Below is a small trained network, with its code and all its weights. Each question gives an input and a target symbol and asks what happens when units are switched off, that is, made to give their printed mean instead of their output.

import numpy as np


def w(rows, s, z=0):
    codes = np.array(rows[::2]) - 128.0
    scale = np.full(codes.shape[1], s)
    scale[-1] = z or s
    return codes * scale


def f(y):
    return y / 2 * (1 + np.tanh(0.7978845608 * (y + 0.044715 * y**3)))


def softmax(a):
    e = np.exp(a - a.max(-1, keepdims=True))
    return e / e.sum(-1, keepdims=True)


def log_softmax(a):
    a = a - a.max(-1, keepdims=True)
    return a - np.log(np.exp(a).sum(-1, keepdims=True))


def net(x, mask):
    ids = ['ΠΨαβεζηξστω'.index(c) for c in x.split()]
    T = len(ids)
    res = E[ids] + P[:T]
    q, k, v = (res @ M[0].T for M in (Q, K, V))
    z = softmax(np.where(np.tri(T) > 0, q @ k.T / 3**0.5, -1e9)) @ v
    res = res + np.where(mask[0], z, O[0][:, -1]) @ O[0][:, :-1]
    y = f(res @ A[0][:, :-1].T + A[0][:, -1])
    res = res + np.where(mask[1:9], y, B[0][:, -1]) @ B[0][:, :-1]
    return log_softmax(res[-1] @ U[:, :-1].T + U[:, -1])


Q, K, V, O, A, B = {}, {}, {}, {}, {}, {}
E = w([
[196,197,114,94],'Π',
[208,201,106,94],'Ψ',
[200,77,104,163],'α',
[216,219,108,87],'β',
[146,26,91,118],'ε',
[188,198,132,90],'ζ',
[147,19,102,123],'η',
[176,79,131,111],'ξ',
[17,72,134,46],'σ',
[208,132,249,101],'τ',
[133,136,172,46],'ω',
],0.019)
P = w([
[20,249,121,227],'0',
[39,199,144,224],'1',
[46,194,136,200],'2',
[62,186,141,171],'3',
[77,175,137,147],'4',
[91,161,139,126],'5',
[114,146,141,108],'6',
[130,132,140,90],'7',
[153,113,138,75],'8',
[165,95,139,58],'9',
[179,79,145,41],'10',
[192,65,144,28],'11',
[202,45,143,9],'12',
],0.011)
Q[0] = w([
[159,85,151,187],'h1',
[171,121,230,87],'h1',
[48,9,107,220],'h1',
],0.011)
K[0] = w([
[143,168,112,198],'h1',
[147,134,108,79],'h1',
[77,190,104,246],'h1',
],0.013)
V[0] = w([
[61,124,183,108],'h1',
[106,106,7,68],'h1',
[207,157,201,122],'h1',
],0.013)
O[0] = w([
[229,63,112,173,254],'h1',
[123,183,10,213,146],'h1',
[143,153,197,146,219],'h1',
],0.012,0.0036)
A[0] = w([
[115,173,218,154,31],'n1',
[149,63,74,93,83],'n2',
[148,41,206,112,213],'n3',
[196,84,67,156,21],'n4',
[99,225,143,116,132],'n5',
[225,103,124,209,132],'n6',
[192,251,156,114,63],'n7',
[134,142,167,180,253],'n8',
],0.011,0.0066)
B[0] = w([
[170,144,206,137,180],'n1',
[124,77,199,89,180],'n2',
[103,144,1,188,239],'n3',
[173,191,84,48,187],'n4',
[71,69,63,4,183],'n5',
[5,151,232,199,196],'n6',
[56,92,187,143,254],'n7',
[188,92,55,35,177],'n8',
],0.0079,0.014)
U = w([
[149,127,144,131,1],'Π',
[112,34,136,140,62],'Ψ',
[217,150,115,122,229],'α',
[106,122,172,114,47],'β',
[23,104,88,197,214],'ε',
[164,136,159,98,95],'ζ',
[126,166,105,116,46],'η',
[226,107,104,65,130],'ξ',
[129,243,129,166,135],'σ',
[250,117,187,114,123],'τ',
[83,111,213,218,185],'ω',
],0.012,0.0037)

Each question gives the input, a string of symbols that net reads in full, and the target symbol t.
The units are the heads (3 rows each of Q, K, V and O) and the neurons (one row each of A and B). Each row of codes is followed by its name. A weight is (code - 128) times the scale printed after its matrix; where a second scale follows, it is the last column's (O, A, B and U).
mask holds one flag per unit, heads first, then neurons. A switched-off unit (its flag False) gives its mean, the last column of its rows in O or B, instead of its output. The means were averaged over made-up inputs and are rounded, as every weight is.
A unit's drop is (log p(t) with every unit on - log p(t) with that unit switched off) / (log p(t) with every unit on - log p(t) with every unit switched off).
The circuit of an input: a set's keep is (log p(t) with only the set's units on - log p(t) with every unit switched off) / (log p(t) with every unit on - log p(t) with every unit switched off). Starting from all 9 units, units are removed one at a time, each time the one whose removal leaves the highest keep (on an exact tie, the one counted first), for as long as the keep stays at least 0.8.
units of the circuit, in order: the units of the circuit, biggest drop first
unit that matters most: the unit with the biggest drop
top k neurons: the k neurons with the biggest drops, biggest first
input σ τ β ω ε ω τ, target ω: top 4 neurons -> (n3; n6; n1; n4)
input Ψ β β ξ Ψ ω α ε β, target ε: top neuron -> (n7)
input σ β β Π τ β β, target τ: top 3 neurons -> (n1; n6; n8)
input η β σ τ Π, target τ: top 4 neurons -> (n1; n8; n6; n5)
input σ Ψ σ ω ζ σ σ σ ω β, target ω: top 2 neurons -> (n6; n7)
input β σ σ, target Ψ: top 2 neurons -> (n3; n2)
input α ζ β β σ β σ ε, target ε: units of the circuit, in order -> (n3; h1)
input ζ β σ τ α ζ σ, target Ψ: units of the circuit, in order -> (h1; n2)
input β β ξ β ζ, target β: top 2 neurons -> (n7; n5)
input β β β σ ε τ β α β β β, target β: units of the circuit, in order -> (n7; h1; n5)
input ξ β β τ η σ σ ω σ β β σ β, target σ: units of the circuit, in order -> (n6; n4; h1)
input β ω β σ β σ β η β β Π, target β: top 2 neurons -> (n7; n3)
input ω β ω τ τ ω σ β ε, target ε: top 4 neurons -> (n3; n4; n1; n8)
input η β σ Ψ τ β, target τ: top 2 neurons -> (n1; n8)
input Π β σ ζ Ψ Ψ σ Ψ, target σ: top 2 neurons -> (n6; n4)
input β Ψ α β β σ β Π, target σ: units of the circuit, in order -> (n6; h1; n4)
input β ξ β ω β η σ ζ β ω Ψ τ Π, target τ: unit that matters most -> n1
input ω β β η Ψ β β σ β ω τ, target ω: units of the circuit, in order -> (n3; n6; h1)
input σ Ψ β ω β ω Π, target ω: units of the circuit, in order -> (n6; h1)
input σ Π ζ ω ζ τ ω σ Ψ ε α, target ε: units of the circuit, in order -> (n3; n6)
input η Π σ ε η α σ ζ, target σ: units of the circuit, in order -> (n6; n4; h1)
input ε β Ψ Ψ, target β: units of the circuit, in order -> (n3; h1; n5)
